Below is a small trained network, with its code and all its weights. Each question gives an input and a class and asks what happens when units are switched off, that is, made to give their printed mean instead of their output.

import numpy as np


def w(rows, s, z=0):
    codes = np.array(rows[::2]) - 128.0
    scale = np.full(codes.shape[1], s)
    scale[-1] = z or s
    return codes * scale


def norm(h):
    return h / np.sqrt((h * h).mean(-1, keepdims=True) + 1e-5)


def f(y):
    return np.maximum(y, 0)


def log_softmax(a):
    a = a - a.max(-1, keepdims=True)
    return a - np.log(np.exp(a).sum(-1, keepdims=True))


def net(x, mask):
    res = np.array(x, float).reshape(1, 5) / 4 @ E
    u = 0
    for l in range(2):
        y = f(norm(res) @ A[l][:, :-1].T + A[l][:, -1])
        res = res + np.where(mask[u : u + 5], y, B[l][:, -1]) @ B[l][:, :-1]
        u += 5
    return log_softmax(norm(res)[-1] @ U[:, :-1].T + U[:, -1])


A, B = {}, {}
E = w([
[104,146,52,137,209,108,147,78,61,195,141,35],'x0',
[47,202,157,113,162,170,82,174,108,74,179,185],'x1',
[124,128,134,129,128,125,133,112,126,116,125,130],'x2',
[139,117,129,151,130,133,125,125,112,129,146,139],'x3',
[133,188,80,254,217,160,55,126,169,85,61,128],'x4',
],0.0083)
A[0] = w([
[122,140,90,171,255,195,131,103,102,140,32,102,56],'L0N0',
[235,41,121,165,105,100,135,101,202,106,72,76,108],'L0N1',
[78,160,104,113,189,155,94,108,58,132,121,149,3],'L0N2',
[210,38,110,145,106,77,164,78,161,185,91,96,215],'L0N3',
[78,176,60,103,182,90,141,74,33,208,181,61,81],'L0N4',
],0.0056,0.0065)
B[0] = w([
[183,139,78,177,124,55,71,127,253,107,205,89,191],'L0N0',
[74,120,197,169,154,199,253,174,161,186,113,176,202],'L0N1',
[93,84,108,78,201,227,220,226,132,103,190,118,144],'L0N2',
[164,122,37,86,108,80,4,81,132,52,171,128,254],'L0N3',
[118,80,209,185,242,147,145,151,58,152,20,82,224],'L0N4',
],0.0059,0.0085)
A[1] = w([
[126,89,160,51,2,166,193,152,179,98,189,216,62],'L1N0',
[190,85,146,194,70,93,195,133,207,164,60,128,83],'L1N1',
[160,103,93,121,150,40,130,121,65,165,120,18,103],'L1N2',
[45,156,239,71,129,135,246,150,41,189,174,134,3],'L1N3',
[168,153,133,181,120,178,106,162,204,105,54,195,74],'L1N4',
],0.0076,0.0042)
B[1] = w([
[121,183,30,218,196,77,74,108,170,122,176,44,254],'L1N0',
[175,87,156,168,152,127,194,95,110,229,66,78,190],'L1N1',
[114,161,146,68,1,125,147,123,143,122,167,196,238],'L1N2',
[136,66,196,161,210,206,195,179,122,127,56,159,204],'L1N3',
[119,98,197,10,76,179,177,143,37,139,88,176,218],'L1N4',
],0.0091,0.009)
U = w([
[227,149,9,221,84,18,59,29,232,189,137,29,88],'0',
[158,16,231,139,181,224,249,166,68,217,20,153,253],'1',
[26,210,97,212,250,136,65,225,177,49,243,66,154],'2',
[103,189,237,64,63,215,42,219,99,21,79,248,27],'3',
[83,29,156,9,13,41,216,39,10,201,188,150,59],'4',
],0.012,0.0045)

Each question gives the input, the list of numbers given to net, and the class t.
The units are the neurons (one row each of A and B). Each row of codes is followed by its name. A weight is (code - 128) times the scale printed after its matrix; where a second scale follows, it is the last column's (A, B and U).
mask holds one flag per neuron, layer by layer. A switched-off neuron (its flag False) gives its mean, the last column of its row in B, instead of its output. The means were averaged over made-up inputs and are rounded, as every weight is.
A unit's drop is (log p(t) with every unit on - log p(t) with that unit switched off) / (log p(t) with every unit on - log p(t) with every unit switched off).
The circuit of an input: a set's keep is (log p(t) with only the set's units on - log p(t) with every unit switched off) / (log p(t) with every unit on - log p(t) with every unit switched off). Starting from all 10 units, units are removed one at a time, each time the one whose removal leaves the highest keep (on an exact tie, the one counted first), for as long as the keep stays at least 0.8.
circuit, biggest first: the units of the circuit, biggest drop first
most important unit: the unit with the biggest drop
k most important neurons: the k neurons with the biggest drops, biggest first
k most important neurons of layer l: the k neurons of layer l with the biggest drops, biggest first
drop when u is switched off: that unit's drop, to one decimal
input [-2,4,8,-4,-2], class 2: most important unit -> L0N4
input [-3,-3,2,4,0], class 0: 3 most important neurons -> (L1N0 L0N4 L0N3)
input [-4,5,4,-8,0], class 2: circuit, biggest first -> (L1N0 L0N4)
input [5,-1,2,2,-1], class 4: 2 most important neurons of layer 1 -> (L1N0 L1N2)
input [-3,6,-6,-1,0], class 2: 2 most important neurons -> (L0N4 L1N0)
input [-5,-6,3,-5,-1], class 0: 3 most important neurons -> (L1N0 L0N3 L0N4)
input [-1,7,8,-8,-8], class 2: 2 most important neurons -> (L1N0 L0N4)
input [2,-6,5,-4,0], class 4: 3 most important neurons -> (L1N0 L0N3 L1N2)
input [2,1,-2,4,-4], class 1: 3 most important neurons -> (L1N3 L0N0 L0N3)
input [-5,4,-3,-3,0], class 2: 3 most important neurons -> (L1N0 L0N4 L1N2)
input [4,-3,-3,-4,0], class 4: 2 most important neurons of layer 1 -> (L1N2 L1N0)
input [0,-8,-4,8,5], class 1: 4 most important neurons -> (L0N1 L1N0 L1N1 L1N4)
input [3,-8,7,0,0], class 4: 3 most important neurons of layer 0 -> (L0N3 L0N1 L0N0)
input [-1,7,6,-4,7], class 3: most important unit -> L1N0
input [-1,-5,0,2,0], class 0: 2 most important neurons of layer 0 -> (L0N3 L0N4)
input [3,-1,-2,-1,0], class 4: 3 most important neurons -> (L1N0 L1N2 L0N4)
input [-3,1,-5,1,-4], class 2: 2 most important neurons of layer 0 -> (L0N3 L0N0)
input [0,-7,-6,0,2], class 1: 2 most important neurons -> (L0N1 L1N0)
input [5,0,5,-7,6], class 0: 2 most important neurons -> (L0N0 L1N3)
input [5,7,-3,-3,-7], class 1: most important unit -> L1N3
input [-4,-1,-8,-1,-1], class 0: 2 most important neurons -> (L1N0 L0N4)
input [-2,3,0,-4,-5], class 2: 2 most important neurons -> (L1N0 L0N4)
input [-2,-6,-4,-2,6], class 1: 2 most important neurons -> (L0N1 L1N4)
input [-5,4,-5,6,-2], class 2: drop when L1N2 is switched off -> 0.0
input [-3,7,4,-8,-8], class 2: drop when L1N0 is switched off -> 0.8
input [6,4,-1,-8,-8], class 1: drop when L1N3 is switched off -> 0.6
input [-8,-2,4,8,5], class 1: most important unit -> L1N1
input [-2,0,8,-3,-5], class 0: drop when L0N1 is switched off -> 0.1
